Known rows:
z37: [ 39 -14  -6  -3  -7  13  18  17 -26   2 -31  -7  31 -18  13  -1   4  -2
  18  -7   5  -4 -23 -14  -5   8   3 -12]
z43: [ 38   1  13  -1  -7 -11  13   8 -28   1 -24  -9   6 -13  15 -20 -14 -12
  26  -6  -3  -3 -32 -12  -6 -13  -8  11]
z866: [ 19  -2  -3  -4  -6 -12  13   1 -17  28 -32  14   7  -9  13 -20 -13  23
  19 -12  11  -2 -12   7  -5   8 -10 -10]
z756: [ 16  -6   0  -5   6 -13   9   8 -21  10 -34  13   3  -3  30 -14 -12  -1
  15  -7  16  -3  -8  20  -1  -1  -2  -9]
z605: [ 27  -8  -2  -1  -1  -5  12  34 -24   0  -7  -8  23 -17  13 -17  -8   1
  25  -5   6   4 -32 -10  -4  13  10  -3]
z217: [ 17  11  -1   4  -9  -7  16   3 -15   8 -33  17   5  19  18 -17  -8  -8
  18 -15  -1   3 -11 -10  -5  -4  -2 -11]
z600: [ 25 -19  -3  -2   2  11  15  30 -28  -1 -32  -7   8 -17  13 -17   0  10
  17  -2   9  -1 -29   2  -3   7   0  -6]
z731: [ 18  -4  -2  -7  -5   8  24  17 -26  -1 -14  -9  19  -5  19 -10   9 -12
  16 -15   0   8 -32  -4  -3   9  12 -10]
z791: [ 17  13  -1   5  -8  -9  14   4 -16   9 -33  17   6  15  15 -19  -9  -7
  19 -15  -2   4 -12  -7  -7  -2  -3 -12]
z695: [ 18  -7  -5  -2  -8  14  16  25 -28  -2 -15  -9  18  -2  12  -8   5 -12
  19 -16  -1  12 -29 -11  -5   9  16 -13]
z813: [ 29  -9  -3   1  -6  14  12  27 -23  -1  -9  -7  25  -5  13 -17   3  -6
  26 -10  -2   6 -32 -10  -4   0  12  -7]
z296: [ 34   2  -1   8  -8   9  11  31 -20  -2 -15  -8  31 -11  12 -13   3 -10
  23  -5  -2  -5 -33 -12  -6   1  19  -6]
z400: [ 30   7  -2   3  -8 -10  14  10 -27  -1 -33  -9   6 -16  13 -19 -12 -14
  18 -13  -2  -4  -9 -13  -3 -14   2  -6]
z593: [ 24 -10  -5  31  -8 -11  27   3 -17  14  -8  10   4  -3  40 -17 -14  -4
  15 -14  -3  -2 -19  15  -1 -15   0 -11]
z815: [ 40   3   6   4  -9 -10  18   3 -23   1 -20 -11   6   1  14 -22 -11 -13
  26 -11  -2   2 -28 -13  -5 -15  -8   9]
z854: [ 21 -15   1   5  -6  24  16  32 -28   1  -9  -6  22  -2  14 -14  -2 -11
  32  -3  -2  24 -32 -12  -7  -1  10 -11]
z698: [ 20 -14  -3  -2  -9  -1  11  16 -27   1 -23  -8   3 -17  15 -17   1 -13
  27 -15  -2  31 -27 -10  -6 -10  -5  -9]
z580: [ 25   8  -3  34 -10 -11  22   3 -17  16   2   9   5   1  38 -18 -15  -8
  15 -16  -2   5 -26   4  -5 -15   5 -10]

Facts:
z757 | θ 440 | Λ 209
z167 | θ 440 | Λ 127
z866 | θ 827 | ρ z67,z49,z450,z989 | Λ 847
z276 | θ 87 | Λ 248
z88 | θ 571 | ρ z759 | Λ 248
z564 | θ 440 | Λ 248
z797 | θ 827 | Λ 209
z340 | θ 571 | ρ z665,z347 | Λ 248
z464 | θ 881 | ρ z42,z874,z533 | Λ 141
z296 | θ 881 | Λ 248
z42 | θ 827 | Λ 805
z283 | θ 827 | ρ z6 | Λ 248
z561 | θ 87 | ρ z901 | Λ 209
z645 | θ 571 | Λ 141
z854 | θ 881 | Λ 248
z593 | θ 87 | Λ 141
z347 | θ 827 | Λ 209
z352 | θ 87 | Λ 248
z450 | θ 881 | Λ 127
z616 | θ 881 | ρ z808,z72,z665,z855,z162 | Λ 209
z599 | θ 827 | Λ 209
z903 | θ 571 | ρ z217,z970,z815 | Λ 127
z206 | θ 440 | Λ 847
z788 | θ 87 | Λ 248
z874 | θ 571 | Λ 209
z542 | θ 571 | Λ 127
z475 | θ 571 | Λ 209
z665 | θ 163 | Λ 847
z375 | θ 881 | Λ 805
z873 | θ 881 | Λ 141
z193 | θ 440 | ρ z656 | Λ 127
z63 | θ 881 | ρ z695 | Λ 248
z698 | θ 571 | Λ 805
z67 | θ 571 | Λ 141
z247 | θ 87 | Λ 847
z654 | θ 163 | ρ z854,z542 | Λ 209
z674 | θ 163 | Λ 847
z867 | θ 571 | ρ z982,z385 | Λ 209
z861 | θ 87 | Λ 209
z279 | θ 881 | Λ 805
z414 | θ 571 | ρ z939,z830 | Λ 248
z303 | θ 827 | ρ z167,z813 | Λ 141
z901 | θ 440 | Λ 127
z849 | θ 571 | Λ 127
z256 | θ 87 | Λ 127
z989 | θ 440 | Λ 248
z870 | θ 87 | Λ 847
z992 | θ 571 | ρ z953,z759,z949 | Λ 141
z844 | θ 440 | ρ z830 | Λ 847
z489 | θ 881 | Λ 847
z791 | θ 571 | Λ 847
z808 | θ 881 | Λ 805
z790 | θ 571 | Λ 141
z422 | θ 571 | Λ 248
z610 | θ 440 | Λ 141
z813 | θ 881 | Λ 248
z960 | θ 87 | Λ 141
z600 | θ 163 | ρ z564 | Λ 248
z275 | θ 571 | ρ z167,z790 | Λ 141
z126 | θ 571 | ρ z206 | Λ 141
z756 | θ 87 | ρ z656,z475,z459,z759,z12 | Λ 847
z328 | θ 571 | Λ 805
z482 | θ 827 | ρ z812,z206 | Λ 805
z459 | θ 881 | Λ 209
z12 | θ 87 | Λ 127
z859 | θ 440 | Λ 805
z456 | θ 87 | Λ 209
z177 | θ 440 | ρ z812,z855,z731 | Λ 847
z277 | θ 440 | ρ z67,z791,z217,z580,z223 | Λ 127
z695 | θ 571 | Λ 248
z45 | θ 881 | Λ 209
z138 | θ 827 | ρ z475,z885,z836 | Λ 847
z240 | θ 827 | Λ 847
z426 | θ 87 | ρ z240,z859 | Λ 847
z812 | θ 571 | Λ 847
z84 | θ 87 | ρ z405,z451,z542 | Λ 209
z196 | θ 571 | Λ 847
z574 | θ 440 | ρ z695,z6 | Λ 209
z830 | θ 571 | Λ 127
z751 | θ 87 | Λ 141
z72 | θ 881 | Λ 127
z423 | θ 440 | ρ z564,z15 | Λ 141
z919 | θ 827 | ρ z375,z352,z387 | Λ 248
z940 | θ 87 | Λ 847
z635 | θ 571 | ρ z450,z940,z599 | Λ 127
z533 | θ 87 | Λ 209
z596 | θ 440 | Λ 248
z189 | θ 881 | Λ 847
z97 | θ 827 | ρ z276,z189,z328 | Λ 127
z982 | θ 87 | Λ 847
z242 | θ 571 | ρ z37,z47 | Λ 209
z37 | θ 827 | Λ 248
z217 | θ 571 | Λ 847
z47 | θ 440 | Λ 209
z370 | θ 881 | Λ 847
z863 | θ 163 | ρ z422,z599 | Λ 847
z523 | θ 881 | Λ 248
z223 | θ 440 | Λ 127
z815 | θ 881 | Λ 127
z970 | θ 881 | Λ 141
z855 | θ 571 | Λ 127
z385 | θ 571 | Λ 209
z883 | θ 440 | ρ z788,z400,z47 | Λ 209
z580 | θ 571 | Λ 141
z656 | θ 571 | Λ 127
z662 | θ 440 | ρ z970,z42 | Λ 847
z570 | θ 440 | Λ 141
z162 | θ 881 | Λ 847
z74 | θ 571 | ρ z698,z451 | Λ 127
z759 | θ 571 | Λ 805
z387 | θ 440 | Λ 248
z10 | θ 881 | ρ z49 | Λ 209
z953 | θ 440 | Λ 141
z43 | θ 881 | Λ 127
z174 | θ 440 | ρ z788,z296,z960 | Λ 127
z939 | θ 571 | Λ 847
z400 | θ 571 | Λ 127
z451 | θ 440 | Λ 248
z832 | θ 571 | ρ z111,z596,z674 | Λ 847
z949 | θ 571 | Λ 141
z15 | θ 881 | Λ 141
z73 | θ 881 | Λ 248
z49 | θ 440 | Λ 847
z70 | θ 827 | ρ z854,z523 | Λ 209
z836 | θ 827 | Λ 847
z731 | θ 571 | Λ 248
z885 | θ 440 | Λ 127
z6 | θ 827 | Λ 141
z472 | θ 827 | ρ z610,z836 | Λ 209
z234 | θ 87 | ρ z370,z593,z533,z989 | Λ 805
z605 | θ 881 | ρ z939,z456,z247 | Λ 248
z405 | θ 881 | Λ 805
z111 | θ 827 | Λ 209

Rows:
No name comes twice in this set of rows, the named rows included.
[ 35   8  -2  37  -8 -11  11   4 -17  24   9   4   5 -12  27 -21 -16  11
  16 -13  -1  -3 -33   8  -6 -15   0   0]  z464
[ 19  -3  -1  -4   7 -11  10   3 -24  29 -33  15   5 -17  25 -10 -14  13
  17  -5  15  -5 -11   3  -7   0  -9 -10]  z138
[ 27 -13   4   7  -8   5  13  18 -30  -2 -17  -9   7 -17  13 -19   0 -12
  43  -7  -2  28 -31 -12  -6 -14  -9   4]  z405
[ 26  -6  -3  -4   0  -1  11  26 -24   0  -4  -7   7  -2  19  -6   0 -11
  19 -13  13  10 -27  -2  -4  13  13 -10]  z88
[ 20 -15  -5   2  -7  11  14  29 -23  -2 -32  -6  18 -12  12  -2   9 -10
  16 -11  -2  -5 -15 -10   5   3  18 -13]  z788
[ 18 -13   4   2  -8  -5  22   9 -29   3 -30  -9   4 -10  19 -17 -14 -14
  19 -15  -3  29 -16 -10  -5 -14  -8  -9]  z542
[ 38   4  19  -4  -7 -10  30   2 -28  -1 -28  -8   4 -11  19 -20  -6 -12
  22 -13  -3  -5 -31 -10  -4 -16  -8   3]  z72
[ 26   1   6  -5  -8 -11  33   2 -27   2 -32 -11   6  -9  28 -20  -3 -13
  18 -17  -4   0 -25  -9  -1 -16  -7 -10]  z855
[ 23  -2  -6  37  -7 -10  23   4 -22   8 -18  14   5 -18  39  -4 -14  -9
  12 -13  -2  -5 -18   4   5 -15  13 -12]  z960
[ 20 -16  -1  -5  -6 -10  11  11 -21  11 -37   4  10 -17  11 -20 -11   9
  17  27  -1  -7 -16  -4  17 -12  -8  -3]  z883
[ 23  -7  -3  -3  -7   8  12  24 -21   0 -11  -8  16   1  12 -16   5 -12
  17 -15   1  16 -28 -11  -5  12  11  -9]  z422
[ 17  -5  -2   3  -8 -10  16   4 -17   6 -32  19   5   9  19 -19  -6  -3
  16 -14  -2  -3  -8   2  -7 -10  -4 -10]  z940

The same nodes again, as new rows of numbers:
Known rows:
z414: [ -7  18 -36  21  30  38 -17  13   1 -41  29   6  -5 -10 -12  15 -13  -3
  -8 -18 -18  -7  16  24  36   6   5]
z6: [  3   1  -5   5 -19  13  -4   8  11   5  28   1  14 -16 -20  -5   3   7
  16  11  16  39  14 -12  13 -28 -10]
z564: [-16   1  -3  34  22  39 -48 -12 -23 -42  26 -17 -15  21   9  15 -34  -2
   2   3  -3   3  31  -8  19  -8  28]
z247: [ 39  23 -18 -16 -21  25   0 -16  12  -8   0 -26   1 -28  26 -15   8 -20
  12  -8  10  18 -18   2 -25 -18   4]
z616: [-44 -12   4  12   7 -49  21  23 -23  26 -14  10  -1  31 -14  12  22 -15
 -14   1  -6 -21   0  16  29  41  -5]
z138: [  5   1   1 -16 -28   6  23 -10  42  19  26 -24  -3 -13   5 -28   9 -19
  -1  -6  -6   0  -1   9  -4 -11  20]
z459: [-55 -34  16  10   2 -61   5  10   2   8 -11  23 -13  10   0  -6  -3  -3
 -22  -7   0  -9   6  18   2  31 -13]
z283: [-25   2 -18  33  10  26 -18  14  -2 -37  39  -1   2  -1  -2   9  -1 -11
 -15  -6  -2   7  19  25  38   9  17]
z635: [ 11   8   8 -24  16 -11  22   3   5  21 -27  17  14   1  -2  -2  12  30
  -8  -8  -4 -28 -30   1 -20   8 -13]
z45: [-39 -22  13  18   3 -62  14  10 -17   1 -17  23   0  17 -10   6  11   1
 -14   1  -2  -9   9  18  11  39  -4]
z698: [ 17   6  -8  -8  -8 -19  -3 -21  -1  -1 -27  17   2 -10  -4  -5  12  -3
  -2  -2 -11 -22  -8  -8 -23   3 -21]
z177: [ 18  18   9 -23 -13  31  15 -25  -6  36  12 -50 -12  24  -4 -11   3 -24
  21  13 -11 -19   1 -25   0 -14  32]
z84: [-15  35  -7   6 -31  -7 -24  -3 -27  -3 -54  21   9   6  13  24  -4   6
 -32 -20   5 -23 -24  24  -7  34 -20]
z193: [-20  -7  36 -34 -17  -5  -7 -12  -9  32 -21  -5 -10  33   7 -17 -25  24
  -2   4 -10 -13 -15  -5 -27  -1  16]
z674: [ 30  -8  20 -14  -8   2  10 -15  16  11   7 -17  18 -10   4  -2   5 -37
   9  10 -14  13  10  -7 -14 -29  32]
z970: [ -1 -23  11  19   2  -1  21  20  27   8  42  12   7 -24 -22   4  15  20
  13  16  18  31  19 -29  22 -26  -1]
z791: [ 45   0  -2 -13  20  13  20 -12  31   1   9 -18  -2 -28   5  -6  16  -3
  14   3   3  -9  -8 -17 -15 -15  -2]
z88: [-28   4 -29  16  28  37 -26  12  22 -29  32   4 -20  -9  -7   0 -25  -5
 -17 -26 -18 -11  16  18  24   3  -7]

Rows:
No name comes twice in this set of rows, the named rows included.
[ -2   0  13 -19 -24 -21  22  10  -9  26 -19  10  15  13  -3  -7  15  16
  -6   6  -7  -1 -23  14 -15  13   0]  z97
[ 13 -15   1 -14 -19  -7   6 -16  38   5  22 -23  -2 -20  11 -31  11 -22
   7   0   2  13   4  -2 -18 -14   8]  z836
[ -4   5   0  -9 -12 -19  26   2  -8  30 -16  -9   5  15  -1  -6  25 -20
  -3   4   2 -13 -15  11   4  13  -5]  z482
[-11   6  -6   0  15 -23   7   9 -17  -4 -37  19  -4  11  -7  10 -10   5
 -25 -18  -8 -24 -14  20   4  37 -30]  z867
[-30 -23  28  26  16 -54  29  13  -6   4 -15  24   0  18  -5  18  13  15
 -19   1   6 -23  -2  13  19  42  -2]  z10
[-20 -20  20  19  11 -42   3   9 -13  -6 -33  11   4  12  21  18   1   9
 -18   1  19  -7 -12  11   1  27 -26]  z599
[ -5  -6  11  12  -5   7  32  20  32  19  42  10  13 -15 -35   9  15  24
   4   9  17  20  13 -11  37 -21  11]  z464
[ -1   5 -16 -11  -1  24  -7   9  32   8  22   9  -5 -27 -22 -15 -22  14
   8  -9   3  20  11 -15  12 -31 -26]  z949
[-41  -8  17   5 -13 -30   3   8  -3   7 -26  12  -9  21   5   2 -12   1
 -32 -14   1 -15 -12  31   5  33 -19]  z472
[-23   7  28  10 -12 -26  -9 -10 -21   0 -43  33  19  33 -10  36  -5 -16
 -35  -4 -14 -28   1  14   1  16   1]  z654
[  9 -16  20   9  -4 -31  19  -6   6   2 -13  -3   9  -1  20   0  14   2
  -4   5  19  -4 -10  -1 -13   1 -10]  z42
[ 10  -6  25  -6 -14 -11  -7 -26 -23  14 -26 -13 -14  27   7  -1 -20   0
  10  13  -1  -6  -4 -12 -25   0  14]  z859
[  7  17  -4 -26 -24  -4  -6   8 -18  16 -43   4  13   2  28  -4   9  12
  -4  -8   9   7 -38  11 -33   4 -19]  z256
[ 34   7  13 -14 -17  23   7 -32  -6  12  11 -34 -12  11  -4 -11  -9  -5
  23  12 -12 -10   4 -13 -14 -13  42]  z844

